Here is a tiny trained network, its code and every weight. The questions are about switching its units off for an input and a target symbol, where a switched-off unit gives its printed mean instead of its output.

import numpy as np


def w(rows, s, z=0):
    codes = np.array(rows[::2]) - 128.0
    scale = np.full(codes.shape[1], s)
    scale[-1] = z or s
    return codes * scale


def f(y):
    return np.maximum(y, 0)


def softmax(a):
    e = np.exp(a - a.max(-1, keepdims=True))
    return e / e.sum(-1, keepdims=True)


def log_softmax(a):
    a = a - a.max(-1, keepdims=True)
    return a - np.log(np.exp(a).sum(-1, keepdims=True))


def net(x, mask):
    ids = ['ΔΛΞαβγεζ'.index(c) for c in x.split()]
    T = len(ids)
    res = E[ids] + P[:T]
    u = 0
    for l in range(2):
        q, k, v = (res @ M[l].T for M in (Q, K, V))
        z = softmax(np.where(np.tri(T) > 0, q @ k.T / 2**0.5, -1e9)) @ v
        res = res + np.where(mask[u], z, O[l][:, -1]) @ O[l][:, :-1]
        u += 1
        y = f(res @ A[l][:, :-1].T + A[l][:, -1])
        res = res + np.where(mask[u : u + 4], y, B[l][:, -1]) @ B[l][:, :-1]
        u += 4
    return log_softmax(res[-1] @ U[:, :-1].T + U[:, -1])


Q, K, V, O, A, B = {}, {}, {}, {}, {}, {}
E = w([
[141,214,126,122],'Δ',
[54,39,160,29],'Λ',
[155,4,209,27],'Ξ',
[223,183,214,183],'α',
[117,193,32,96],'β',
[183,232,115,143],'γ',
[241,191,69,115],'ε',
[129,94,156,42],'ζ',
],0.015)
P = w([
[114,230,202,75],'0',
[185,119,176,106],'1',
[254,109,138,163],'2',
[189,35,193,126],'3',
[198,58,193,155],'4',
[164,44,177,144],'5',
[135,59,113,123],'6',
[123,34,134,113],'7',
[141,44,140,140],'8',
[141,25,134,130],'9',
],0.0075)
Q[0] = w([
[146,253,244,177],'L0H0',
[222,185,176,92],'L0H0',
],0.0073)
K[0] = w([
[106,34,133,192],'L0H0',
[195,255,158,153],'L0H0',
],0.0072)
V[0] = w([
[97,222,27,116],'L0H0',
[254,196,211,191],'L0H0',
],0.0063)
O[0] = w([
[29,143,169,111,196],'L0H0',
[60,51,25,2,254],'L0H0',
],0.0089,0.0037)
A[0] = w([
[1,239,215,171,90],'L0N0',
[13,113,191,75,55],'L0N1',
[107,87,85,57,176],'L0N2',
[254,204,218,85,255],'L0N3',
],0.0083,0.0052)
B[0] = w([
[116,148,213,46,151],'L0N0',
[141,247,74,85,182],'L0N1',
[182,51,63,183,254],'L0N2',
[52,81,116,2,194],'L0N3',
],0.0098,0.0095)
Q[1] = w([
[170,146,252,254],'L1H0',
[196,174,83,35],'L1H0',
],0.0079)
K[1] = w([
[141,82,127,238],'L1H0',
[203,122,254,105],'L1H0',
],0.0074)
V[1] = w([
[199,3,191,129],'L1H0',
[185,7,25,165],'L1H0',
],0.0045)
O[1] = w([
[32,168,118,194,76],'L1H0',
[2,248,83,70,4],'L1H0',
],0.0099,0.016)
A[1] = w([
[143,71,183,1,143],'L1N0',
[152,46,95,135,255],'L1N1',
[11,16,114,130,142],'L1N2',
[208,103,204,173,160],'L1N3',
],0.0087,0.0077)
B[1] = w([
[164,213,49,126,229],'L1N0',
[32,236,235,46,253],'L1N1',
[76,131,153,203,150],'L1N2',
[166,253,85,215,230],'L1N3',
],0.0067,0.034)
U = w([
[111,141,120,49,162],'Δ',
[76,140,216,94,254],'Λ',
[62,160,162,142,110],'Ξ',
[83,146,119,120,110],'α',
[173,116,139,118,9],'β',
[170,44,127,3,130],'γ',
[108,111,100,74,56],'ε',
[88,99,213,39,122],'ζ',
],0.0075,0.0061)

Each question gives the input, a string of symbols that net reads in full, and the target symbol t.
The units are the heads (2 rows each of Q, K, V and O) and the neurons (one row each of A and B). Each row of codes is followed by its name. A weight is (code - 128) times the scale printed after its matrix; where a second scale follows, it is the last column's (O, A, B and U).
mask holds one flag per unit, layer by layer, with each layer's heads first. A switched-off unit (its flag False) gives its mean, the last column of its rows in O or B, instead of its output. The means were averaged over made-up inputs and are rounded, as every weight is.
A unit's drop is (log p(t) with every unit on - log p(t) with that unit switched off) / (log p(t) with every unit on - log p(t) with every unit switched off).
The circuit of an input: a set's keep is (log p(t) with only the set's units on - log p(t) with every unit switched off) / (log p(t) with every unit on - log p(t) with every unit switched off). Starting from all 10 units, units are removed one at a time, each time the one whose removal leaves the highest keep (on an exact tie, the one counted first), for as long as the keep stays at least 0.8.
circuit, biggest first: the units of the circuit, biggest drop first
most important unit: the unit with the biggest drop
top k neurons: the k neurons with the biggest drops, biggest first
k most important neurons of layer l: the k neurons of layer l with the biggest drops, biggest first
drop when u is switched off: that unit's drop, to one decimal
input γ α Δ β, target γ: circuit, biggest first => [L1N3 L0H0]
input β α Ξ β Δ ε Λ β β ζ, target β: top 4 neurons => [L0N0 L1N3 L0N2 L0N1]
input γ Δ ε β γ β Λ, target γ: circuit, biggest first => [L1N3 L0N1 L1N1]
input Ξ β β α γ ζ β β β β, target Ξ: circuit, biggest first => [L1H0]
input γ β γ β Ξ β α γ Δ ζ, target γ: top 4 neurons => [L1N3 L0N1 L0N0 L1N2]
input Δ β β α Λ Ξ, target Δ: top 4 neurons => [L0N1 L1N0 L1N1 L1N3]
input β γ Δ Λ γ Δ γ β γ, target β: circuit, biggest first => [L0H0 L0N0 L1H0 L0N2]
input β Λ Λ Δ α Λ Ξ Λ, target β: 2 most important neurons of layer 0 => [L0N0 L0N1]
input β γ α Ξ γ α Λ Λ Δ Δ, target β: circuit, biggest first => [L0H0 L1H0 L0N0 L0N2]
input β Ξ β, target β: top 3 neurons => [L0N0 L1N3 L0N2]
input γ β γ, target γ: circuit, biggest first => [L1N3 L1H0 L0H0 L1N1]
input γ β ζ Δ Ξ, target Δ: circuit, biggest first => [L1N0 L0H0]
input Δ γ γ γ α, target Δ: circuit, biggest first => [L1H0 L0H0]
input β Λ Λ Ξ Λ, target β: 2 most important neurons of layer 1 => [L1N3 L1N0]
input γ β Λ β Λ α, target Δ: circuit, biggest first => [L0H0 L1H0]
input β α β Ξ, target β: circuit, biggest first => [L0H0 L0N0 L1H0 L1N3]
input Λ Ξ β β β, target Λ: most important unit => L0H0
input Ξ γ γ α β β Ξ β, target Ξ: 2 most important neurons of layer 1 => [L1N2 L1N0]
input γ β Δ ε, target γ: top 2 neurons => [L1N3 L1N2]
input Λ Δ Δ β ε β β, target Λ: most important unit => L1N0
input γ β Λ, target γ: 3 most important neurons of layer 1 => [L1N3 L1N1 L1N2]
input β β Δ Ξ β β β, target β: drop when L0H0 is switched off => 1.8
input β β Ξ ζ, target β: drop when L0N2 is switched off => 0.4
input γ β Δ α Λ Λ β ζ, target γ: drop when L1N3 is switched off => 1.4
input β γ ε γ, target β: drop when L0H0 is switched off => 3.3
